Here is a tiny trained network, its code and every weight. The questions are about switching its units off for an input and a target symbol, where a switched-off unit gives its printed mean instead of its output.

import numpy as np


def w(rows, s, z=0):
    codes = np.array(rows[::2]) - 128.0
    scale = np.full(codes.shape[1], s)
    scale[-1] = z or s
    return codes * scale


def norm(h):
    return h / np.sqrt((h * h).mean(-1, keepdims=True) + 1e-5)


def f(y):
    return y / 2 * (1 + np.tanh(0.7978845608 * (y + 0.044715 * y**3)))


def softmax(a):
    e = np.exp(a - a.max(-1, keepdims=True))
    return e / e.sum(-1, keepdims=True)


def log_softmax(a):
    a = a - a.max(-1, keepdims=True)
    return a - np.log(np.exp(a).sum(-1, keepdims=True))


def net(x, mask):
    ids = ['δεζημτψ'.index(c) for c in x.split()]
    T = len(ids)
    res = E[ids] + P[:T]
    u = 0
    for l in range(2):
        r = norm(res)
        for j in range(3):
            rows = slice(2 * j, 2 * j + 2)
            q, k, v = (r @ M[l][rows].T for M in (Q, K, V))
            z = softmax(np.where(np.tri(T) > 0, q @ k.T / 2**0.5, -1e9)) @ v
            o = O[l][rows]
            res = res + np.where(mask[u + j], z, o[:, -1]) @ o[:, :-1]
        u += 3
        y = f(norm(res) @ A[l][:, :-1].T + A[l][:, -1])
        res = res + np.where(mask[u : u + 16], y, B[l][:, -1]) @ B[l][:, :-1]
        u += 16
    return log_softmax(norm(res)[-1] @ U[:, :-1].T + U[:, -1])


Q, K, V, O, A, B = {}, {}, {}, {}, {}, {}
E = w([
[161,171,140,81],'δ',
[191,180,239,119],'ε',
[129,146,87,73],'ζ',
[106,162,98,203],'η',
[133,136,4,143],'μ',
[171,133,139,114],'τ',
[141,187,80,145],'ψ',
],0.015)
P = w([
[67,53,174,164],'0',
[87,255,121,130],'1',
[237,61,122,178],'2',
[78,252,117,128],'3',
[235,66,110,180],'4',
[76,254,116,120],'5',
[238,60,116,183],'6',
[65,252,125,108],'7',
],0.008)
Q[0] = w([
[95,16,130,120],'L0H1',
[158,42,122,130],'L0H1',
[82,140,134,191],'L0H2',
[226,2,134,111],'L0H2',
[140,88,162,130],'L0H3',
[132,40,117,148],'L0H3',
],0.01)
K[0] = w([
[230,170,89,110],'L0H1',
[150,190,115,166],'L0H1',
[60,167,132,175],'L0H2',
[249,144,180,132],'L0H2',
[155,125,158,108],'L0H3',
[95,122,183,122],'L0H3',
],0.011)
V[0] = w([
[36,145,161,82],'L0H1',
[95,158,154,158],'L0H1',
[176,185,144,165],'L0H2',
[146,204,146,76],'L0H2',
[133,104,145,151],'L0H3',
[3,196,214,127],'L0H3',
],0.0051)
O[0] = w([
[109,175,152,175,247],'L0H1',
[161,142,143,72,150],'L0H1',
[253,49,231,143,161],'L0H2',
[184,147,162,182,235],'L0H2',
[129,108,140,167,59],'L0H3',
[123,111,141,142,77],'L0H3',
],0.0032,0.0013)
A[0] = w([
[108,116,168,115,77],'L0N1',
[28,70,139,134,3],'L0N2',
[178,94,126,59,77],'L0N3',
[123,26,136,172,75],'L0N4',
[153,3,61,120,81],'L0N5',
[113,98,171,137,115],'L0N6',
[116,152,68,147,231],'L0N7',
[211,122,90,92,114],'L0N8',
[115,168,128,59,14],'L0N9',
[102,156,183,125,109],'L0N10',
[132,169,143,125,54],'L0N11',
[98,18,145,166,27],'L0N12',
[92,107,126,187,121],'L0N13',
[148,110,95,168,136],'L0N14',
[81,180,129,174,24],'L0N15',
[144,71,163,108,138],'L0N16',
],0.014,0.0052)
B[0] = w([
[119,91,76,109,115],'L0N1',
[42,126,246,130,133],'L0N2',
[102,125,154,56,157],'L0N3',
[95,55,91,230,135],'L0N4',
[150,167,2,20,178],'L0N5',
[105,87,78,162,121],'L0N6',
[149,152,199,139,254],'L0N7',
[122,183,240,59,212],'L0N8',
[162,136,124,219,161],'L0N9',
[109,153,33,134,153],'L0N10',
[82,106,99,143,143],'L0N11',
[29,43,91,228,126],'L0N12',
[172,197,145,123,133],'L0N13',
[142,188,163,137,158],'L0N14',
[141,77,114,64,158],'L0N15',
[141,32,112,92,141],'L0N16',
],0.0085,0.0071)
Q[1] = w([
[223,144,151,145],'L1H1',
[125,147,141,83],'L1H1',
[194,142,39,150],'L1H2',
[236,29,186,106],'L1H2',
[135,88,85,130],'L1H3',
[253,63,173,104],'L1H3',
],0.013)
K[1] = w([
[179,140,166,82],'L1H1',
[159,155,115,129],'L1H1',
[170,148,79,106],'L1H2',
[235,137,250,41],'L1H2',
[210,132,122,98],'L1H3',
[199,218,142,128],'L1H3',
],0.014)
V[1] = w([
[163,80,68,125],'L1H1',
[123,132,104,162],'L1H1',
[43,106,126,173],'L1H2',
[179,126,2,95],'L1H2',
[12,205,219,131],'L1H3',
[65,140,84,142],'L1H3',
],0.0086)
O[1] = w([
[157,211,84,100,53],'L1H1',
[146,143,75,150,105],'L1H1',
[149,94,143,55,95],'L1H2',
[142,23,109,208,92],'L1H2',
[84,118,2,149,254],'L1H3',
[106,65,142,114,126],'L1H3',
],0.008,0.0074)
A[1] = w([
[100,119,48,59,129],'L1N1',
[68,140,100,57,2],'L1N2',
[58,120,108,204,45],'L1N3',
[148,102,140,226,111],'L1N4',
[170,158,84,100,121],'L1N5',
[120,136,167,115,95],'L1N6',
[186,86,84,152,49],'L1N7',
[72,186,66,162,61],'L1N8',
[162,142,201,157,92],'L1N9',
[127,115,117,52,111],'L1N10',
[173,71,73,164,48],'L1N11',
[165,110,154,93,159],'L1N12',
[106,52,96,104,95],'L1N13',
[154,110,4,140,42],'L1N14',
[151,126,125,112,125],'L1N15',
[162,143,88,71,104],'L1N16',
],0.017,0.0094)
B[1] = w([
[50,141,54,91,255],'L1N1',
[121,149,110,37,156],'L1N2',
[142,244,133,200,178],'L1N3',
[45,138,180,126,172],'L1N4',
[81,87,137,125,201],'L1N5',
[171,127,93,129,147],'L1N6',
[170,176,167,90,123],'L1N7',
[187,38,200,83,253],'L1N8',
[134,94,46,94,230],'L1N9',
[126,107,209,187,180],'L1N10',
[173,140,196,49,132],'L1N11',
[141,78,90,176,208],'L1N12',
[151,107,235,103,125],'L1N13',
[97,164,29,228,194],'L1N14',
[119,101,104,151,138],'L1N15',
[82,107,135,167,186],'L1N16',
],0.011,0.0063)
U = w([
[189,118,222,108,214],'δ',
[207,81,76,103,133],'ε',
[77,150,129,38,171],'ζ',
[96,199,196,201,152],'η',
[82,177,23,185,2],'μ',
[86,45,158,174,131],'τ',
[191,249,118,104,108],'ψ',
],0.015,0.0037)

Each question gives the input, a string of symbols that net reads in full, and the target symbol t.
The units are the heads (2 rows each of Q, K, V and O) and the neurons (one row each of A and B). Each row of codes is followed by its name. A weight is (code - 128) times the scale printed after its matrix; where a second scale follows, it is the last column's (O, A, B and U).
mask holds one flag per unit, layer by layer, with each layer's heads first. A switched-off unit (its flag False) gives its mean, the last column of its rows in O or B, instead of its output. The means were averaged over made-up inputs and are rounded, as every weight is.
A unit's drop is (log p(t) with every unit on - log p(t) with that unit switched off) / (log p(t) with every unit on - log p(t) with every unit switched off).
The circuit of an input: a set's keep is (log p(t) with only the set's units on - log p(t) with every unit switched off) / (log p(t) with every unit on - log p(t) with every unit switched off). Starting from the 12 units with the biggest drops (on a tie, the unit counted first), units are removed one at a time, each time the one whose removal leaves the highest keep (on an exact tie, the one counted first), for as long as the keep stays at least 0.8.
units of the circuit, in order: the units of the circuit, biggest drop first
most important unit: the unit with the biggest drop
k most important neurons: the k neurons with the biggest drops, biggest first
k most important neurons of layer l: the k neurons of layer l with the biggest drops, biggest first
input ζ ε ε η ζ, target ζ: units of the circuit, in order -> L0N8
input ε ζ ζ τ μ μ, target ψ: 4 most important neurons -> L0N7, L0N8, L0N16, L0N6
input ε ψ η ζ η ψ μ ζ, target ψ: 2 most important neurons -> L0N7, L0N8
input ε ε η τ, target ψ: 4 most important neurons -> L0N8, L1N8, L1N1, L1N14
input ε δ ψ ε ζ ζ δ ε, target ψ: 3 most important neurons -> L0N16, L0N6, L0N8
input ζ ε ζ ψ ζ ε, target μ: 2 most important neurons -> L0N8, L0N10
input τ η μ ε ε τ τ δ, target ε: 2 most important neurons -> L0N5, L0N9
input ψ ε μ τ ζ ζ ζ τ, target δ: 3 most important neurons -> L1N8, L0N8, L0N5
input μ ζ ε ψ τ δ, target η: 4 most important neurons -> L0N5, L0N8, L1N4, L1N3
input ζ η ψ ε ψ η τ, target τ: 2 most important neurons of layer 0 -> L0N5, L0N8
input ε δ ε τ τ ζ, target ψ: 3 most important neurons of layer 0 -> L0N7, L0N16, L0N8
input δ ε μ ζ ζ ψ ζ μ, target τ: 3 most important neurons -> L0N10, L0N8, L1N4
input ε η δ ζ η η, target ψ: 3 most important neurons -> L0N7, L0N16, L0N6
input ψ ζ η δ ε ζ ζ μ, target δ: most important unit -> L0N7
input τ δ ε μ, target ε: 2 most important neurons of layer 0 -> L0N5, L0N7
input μ δ ψ, target ψ: 2 most important neurons -> L1N8, L0N8
input τ ψ η μ, target ε: 2 most important neurons of layer 0 -> L0N7, L0N5
input ψ ε τ η, target δ: 2 most important neurons of layer 1 -> L1N8, L1N1
input ψ μ ε ε ζ ζ μ ζ, target δ: 2 most important neurons of layer 0 -> L0N9, L0N7
input τ ε ζ ε, target ε: most important unit -> L1H3
input δ ζ τ μ ψ δ, target τ: 3 most important neurons of layer 0 -> L0N10, L0N8, L0N9
input δ η μ ε, target τ: 2 most important neurons of layer 1 -> L1N4, L1N9
